Here is a tiny trained network, its code and every weight. The questions are about switching its units off for an input and a class, where a switched-off unit gives its printed mean instead of its output.

import numpy as np


def w(rows, s, z=0):
    codes = np.array(rows[::2]) - 128.0
    scale = np.full(codes.shape[1], s)
    scale[-1] = z or s
    return codes * scale


def norm(h):
    return h / np.sqrt((h * h).mean(-1, keepdims=True) + 1e-5)


def f(y):
    return y / 2 * (1 + np.tanh(0.7978845608 * (y + 0.044715 * y**3)))


def log_softmax(a):
    a = a - a.max(-1, keepdims=True)
    return a - np.log(np.exp(a).sum(-1, keepdims=True))


def net(x, mask):
    res = np.array(x, float).reshape(1, 5) / 4 @ E
    u = 0
    for l in range(2):
        y = f(norm(res) @ A[l][:, :-1].T + A[l][:, -1])
        res = res + np.where(mask[u : u + 5], y, B[l][:, -1]) @ B[l][:, :-1]
        u += 5
    return log_softmax(norm(res)[-1] @ U[:, :-1].T + U[:, -1])


A, B = {}, {}
E = w([
[68,210,129,2,56,103,114,239,147,205,123],'x0',
[167,144,31,174,51,145,188,60,46,139,142],'x1',
[204,101,95,50,37,44,73,144,179,194,18],'x2',
[124,117,188,117,100,117,142,155,58,151,115],'x3',
[123,135,123,196,132,58,122,188,204,196,21],'x4',
],0.0082)
A[0] = w([
[78,122,233,94,165,172,166,218,123,108,171,182],'L0N1',
[111,146,99,177,178,142,93,88,231,83,87,23],'L0N2',
[84,254,96,199,64,43,220,154,133,214,193,210],'L0N3',
[209,122,75,177,98,90,107,83,127,144,38,255],'L0N4',
[142,129,145,16,53,83,92,190,210,201,57,110],'L0N5',
],0.0069,0.0049)
B[0] = w([
[82,184,133,113,94,194,142,128,74,150,170,219],'L0N1',
[155,137,133,77,185,132,202,142,196,178,103,151],'L0N2',
[116,98,145,144,182,127,143,112,102,97,209,226],'L0N3',
[144,92,184,136,123,142,94,164,96,111,122,245],'L0N4',
[132,171,97,75,1,97,45,197,196,170,34,254],'L0N5',
],0.0092,0.0087)
A[1] = w([
[50,162,204,103,118,212,80,90,61,118,215,39],'L1N1',
[52,154,158,82,110,111,62,147,171,153,181,48],'L1N2',
[221,50,13,160,67,79,145,20,2,107,103,180],'L1N3',
[134,145,172,57,135,49,181,107,52,166,80,2],'L1N4',
[83,63,201,225,100,95,124,201,53,111,92,159],'L1N5',
],0.0067,0.0065)
B[1] = w([
[80,182,151,107,111,129,100,123,69,81,187,248],'L1N1',
[141,117,125,109,78,149,118,108,72,137,110,171],'L1N2',
[55,193,187,60,103,173,164,87,28,94,173,255],'L1N3',
[130,125,177,83,153,173,88,179,169,113,101,109],'L1N4',
[79,226,155,1,57,212,127,88,99,89,217,218],'L1N5',
],0.0093,0.0063)
U = w([
[173,40,176,244,250,168,227,44,226,102,121,1],'0',
[90,159,137,139,136,205,102,70,34,27,232,235],'1',
[147,83,74,23,35,47,32,249,254,214,10,139],'2',
],0.0095,0.0069)

Each question gives the input, the list of numbers given to net, and the class t.
The units are the neurons (one row each of A and B). Each row of codes is followed by its name. A weight is (code - 128) times the scale printed after its matrix; where a second scale follows, it is the last column's (A, B and U).
mask holds one flag per neuron, layer by layer. A switched-off neuron (its flag False) gives its mean, the last column of its row in B, instead of its output. The means were averaged over made-up inputs and are rounded, as every weight is.
A unit's drop is (log p(t) with every unit on - log p(t) with that unit switched off) / (log p(t) with every unit on - log p(t) with every unit switched off).
The circuit of an input: a set's keep is (log p(t) with only the set's units on - log p(t) with every unit switched off) / (log p(t) with every unit on - log p(t) with every unit switched off). Starting from all 10 units, units are removed one at a time, each time the one whose removal leaves the highest keep (on an exact tie, the one counted first), for as long as the keep stays at least 0.8.
units of the circuit, in order: the units of the circuit, biggest drop first
top k neurons: the k neurons with the biggest drops, biggest first
k most important neurons of layer l: the k neurons of layer l with the biggest drops, biggest first
drop of u: that unit's drop, to one decimal
input [-8,0,0,-2,3], class 0: units of the circuit, in order : [L0N2, L1N1]
input [-8,-8,-5,0,3], class 0: units of the circuit, in order : [L0N2, L1N3]
input [-7,7,8,-6,6], class 1: top 2 neurons : [L1N3, L0N5]
input [3,6,5,-2,-3], class 2: top 3 neurons : [L0N5, L1N1, L1N5]
input [-7,4,5,-8,6], class 1: top 2 neurons : [L0N5, L1N3]
input [-4,3,5,-3,3], class 1: top 4 neurons : [L0N5, L1N3, L1N5, L0N4]
input [-7,1,0,-8,6], class 0: units of the circuit, in order : [L0N2]
input [-5,-5,1,-1,-2], class 0: 2 most important neurons of layer 0 : [L0N5, L0N2]
input [4,6,7,-7,-8], class 2: top 2 neurons : [L0N5, L1N1]
input [-1,-1,-6,-1,8], class 0: 2 most important neurons of layer 0 : [L0N2, L0N4]
input [1,-5,4,8,-8], class 2: 3 most important neurons of layer 0 : [L0N5, L0N3, L0N4]
input [-2,7,7,-7,2], class 1: drop of L1N3 : 2.3
input [-4,-3,1,-3,-3], class 0: drop of L0N5 : 0.4
input [-8,-4,2,-3,-2], class 0: drop of L0N2 : 0.4
input [-3,6,4,-3,6], class 1: drop of L1N4 : 0.0
